The rows lie along a hidden order. The number after each row says roughly how far along it the row is, from 0 to 20. A new part has a new order.
[  4  -8  -2  -2 -28  -4  -5   0  31   2  39  -4 -19  27  -8  27   8  -9
  13   5  -3 -21  24  -1   5 -10  -1  44   3   1] : 5
[-1  6  1 -4 60 -4 10 -1 12  2 21 -5 -3  4  6 -2 40  2 -7  2 -2  5  3  5
  0 -4 18  5  3  2] : 20
[ -1   0  -6  -9   6  43  15   0  18   2  43 -11  -6   0   2  -4   5  -1
 -15   1  -4   9  11   5   0  -7   6   4  12   0] : 11
[ 1 -1  1 -1 19 38 -1 -1  6  2  6  5 -6 18 -5  1  3 -2  6  1  0 -8  8 -2
  0 -1 12 -3 23  1] : 3
[  0  -3  -3  -5  -7  -2  -1  -1 -10   5  15  -1  -7  16  -2  23   7  -2
  11   2   0  -8  -1  -1   5  -4  -1  51  -1   1] : 0
[  2  -3   2  -4  31   0   2  -1  32   3  29   0 -16  12  -6   1  17  -5
  11   4  -2 -17  17   2   2  -5  19   4  12   1] : 11
[ 1  4  5  3 38  1  0  1  9  0  8  3  1 10 10  2 48  2  4  2  1 -1  6  3
  0  0 14  4  0  1] : 18
[  4  -8   0  -3  -7  -1   0   1  55   2  42  -3 -26  41 -15   3  18 -12
  19   7  -4 -25  35   1   5 -11   9  15  17   2] : 5
[-1  3  1 -6 46  0 15  0 12  2 25 -7 -3  4 12 -2 10  2 -9  1 -2  6  6  6
  1 -4 17  6 14  0] : 10
[  0  -1  -4  -9 -13  -6   7  -1  16   7  45 -13  -8  11   8  20  10  -1
  -6   2  -3   2   7   4   1  -7  -7  46   4   1] : 9
[-2  6  0 -9 53  1 13 -2  2  5 20 -6  0  9 13  0 33  5 -9  1  0  7 -6  5
 -1 -1 12  9  5  1] : 16

Next part:
[ 22  23  27   5 -32 -42   4  -5 -17   5  -4   9   0   1  -6 -18   6   7
   2  15   0] : 9
[  50   53   48    9  -39 -100    6  -26    6   20  -16    5    1   -3
  -72  -30   10   10   26   15    5] : 9
[ 30  15  49   5  -5 -26   2  19  37   3   3  -5 -14  -1  -4  -1   8   1
  11  -7   2] : 0
[ -2   2  -7   2 -15  18   3   9 -36  -3   3  12  -6   2  42  -8   2   7
 -17  15  -1] : 9
[  8   0  -6  -1  30 -17  -4 -15  35   6  -4 -15   8  -3 -45   4  -1  -7
  24 -15   2] : 11
[ 16   2  62   4   7 -32   1  13  37   2   1  -6 -13  -1  -8  -1   8   1
   7  -5   3] : 0
[-10   8 -40  -2 -10  -3  -1 -23 -31   2  -5   6  13   0 -14  -5  -6   1
  -3   2  -1] : 20
[ 17  -2  48   3   5 -18   1  21  43   0   3  -8 -13  -1   9   2   6   0
   7  -8   1] : 0
[-13   8 -37  -2 -14 -20  -1 -23 -30   5  -7   4  15  -1 -21  -9  -5   1
   0   1  -1] : 20
[  0  15 -37   0  -2 -28  -1 -25 -29   9  -9   2  15  -1 -38 -11  -3   1
  13   3   1] : 20
[-16   5 -47  -2  -7   6  -1 -24 -33   2  -6   0  13   0 -25  -7  -6   0
  -2   7  -1] : 20
[  7  15   9   3 -25 -14   3   4 -18   0   2  11  -5   2   8 -12   4   8
  -8  11   0] : 9
[  8  16 -21  -1  -8 -21  -2 -29 -34   6  -6   1  16  -1 -36 -10  -3   0
   6   2   0] : 20
[ 16  -5  59   3   2   5   2  16  41   0   4  -7 -12   0  15   3   6  -1
   7  -3   1] : 0
[-34 -24 -84  -6  -4  66  -3  -2 -50 -10   3   6  13   2  37   9 -10   0
 -25   5  -5] : 20
[ -1  21 -32  -1 -10 -31  -1 -28 -28  10  -9   2  14  -1 -46 -13  -2   0
  14   4   1] : 20
[-10 -13 -19  -4  31  27  -4  -6  27  -4   1 -10   1  -1 -18  12  -3  -8
   5 -15   0] : 11
[  4  -2  -5  -1  17 -14  -2 -15  24   4  -3 -18   2  -3 -18   3  -1  -8
  21 -18   1] : 11
[  2  15 -34  -1   0 -27  -2 -36 -26   8  -9   2  15  -2 -37 -11  -4   1
   2   2  -1] : 20

Next part:
[ -6  -5  -7 -39  -8   2   1  -7 -10   0 -14  -7  -3  22  21 -12  -6  10
  12] : 19
[-13   3   6 -67 -32  16  -1  -2  27  20   1   0  -5  77 -11 -12   0  19
  23] : 0
[  4   7   4  29  83  -9  -5   3  -7 -10 -11  -3  -3 -40   8  27  -2  -1
   2] : 7
[ -6  -7   1 -27  -2   1   2  -5  -2   6  -9  -6  -4  26  18 -11  -9  17
  12] : 16
[ -5  -1   6 -10   9   3   1  -1   9  -2  -5  -1  -7   3   4   7  -1   9
  10] : 7
[ 13  11  10   4 -11  -4  -2   4  -8   6  13   5   9   4 -21 -12   7  -7
 -14] : 5
[  7   3  -7  13  54  -3   2   1 -16  -3   1  -4   7 -21  22   8   2 -26
  -2] : 20
[ -7   0   5   7 -26   2   8  -4   4  18   5   1  -5  11  -1 -25   2  17
   4] : 12
[  1   1  11  33  35  -1  -3   0   2 -11  -8   0  -8 -28   5  18   2  -2
   6] : 11
[  5 -10  20 -11 -27  -4  -3  -3   4   8  -1   2  -3  25  -5 -10  -6  28
   8] : 8
[  9   2 -16  35  29  -6  -5   3 -18 -26   0  -1   0 -63   8  28   2 -26
 -15] : 14
[  6  13   2  17  47  -6  -3   4 -13 -15   0  -1   5 -41   7  19   6 -24
 -12] : 10
[ -2  -9  10 -36 -37   1  -1  -3   0   7  -5  -1  -4  37   2 -14  -8  19
  14] : 11
[ -1   3   7   7  21   2   1   3   2  -6   4   0  -1 -20  -3   5   3 -12
  -4] : 8
[ -5   4 -12   0   9   4   3   1  -4  -8   5   0   2 -13   8   3   4 -21
  -6] : 14
[ -9  -2  13 -15   9   4   5   0   9  12  -3  -4  -8   6   7  -1  -3  17
   8] : 11
[-14 -10  -1   1  -3   6   0  -2  12  -4  -9  -5  -9   3   9  11  -5   4
  16] : 11
[ -9   1 -21  30  48  10 -10  -4   6 -29 -18  -6  -5 -10  16  34  -2 -22
  16] : 11
[ 11   0 -11  32  41  -6  -9   1 -18 -23  -7  -5   7  -5  20  15  -3 -29
  -7] : 19
[  7   9  19 -33  -5  -3   0   8   2  10  16   6   6  11 -14  -2   6  -4
 -10] : 1
[ -7  -4 -19 -21 -35   9  -6  -3  -1 -13  -6  -5   3  23   7 -11  -4 -15
   5] : 13
[-12  -2 -41  29  -6   8  -3  -1  10 -15   4   0  -4 -24   3  22   2 -24
  -1] : 7
[  0   6 -15  24  34   0   1   2  -9 -17   4  -3   3 -38  12  12   5 -27
 -12] : 15
[  4  -1  -4 -19 -37  -2  -4   0  -5  -3  -2  -2   5  17  -2  -8  -2   3
  -4] : 9
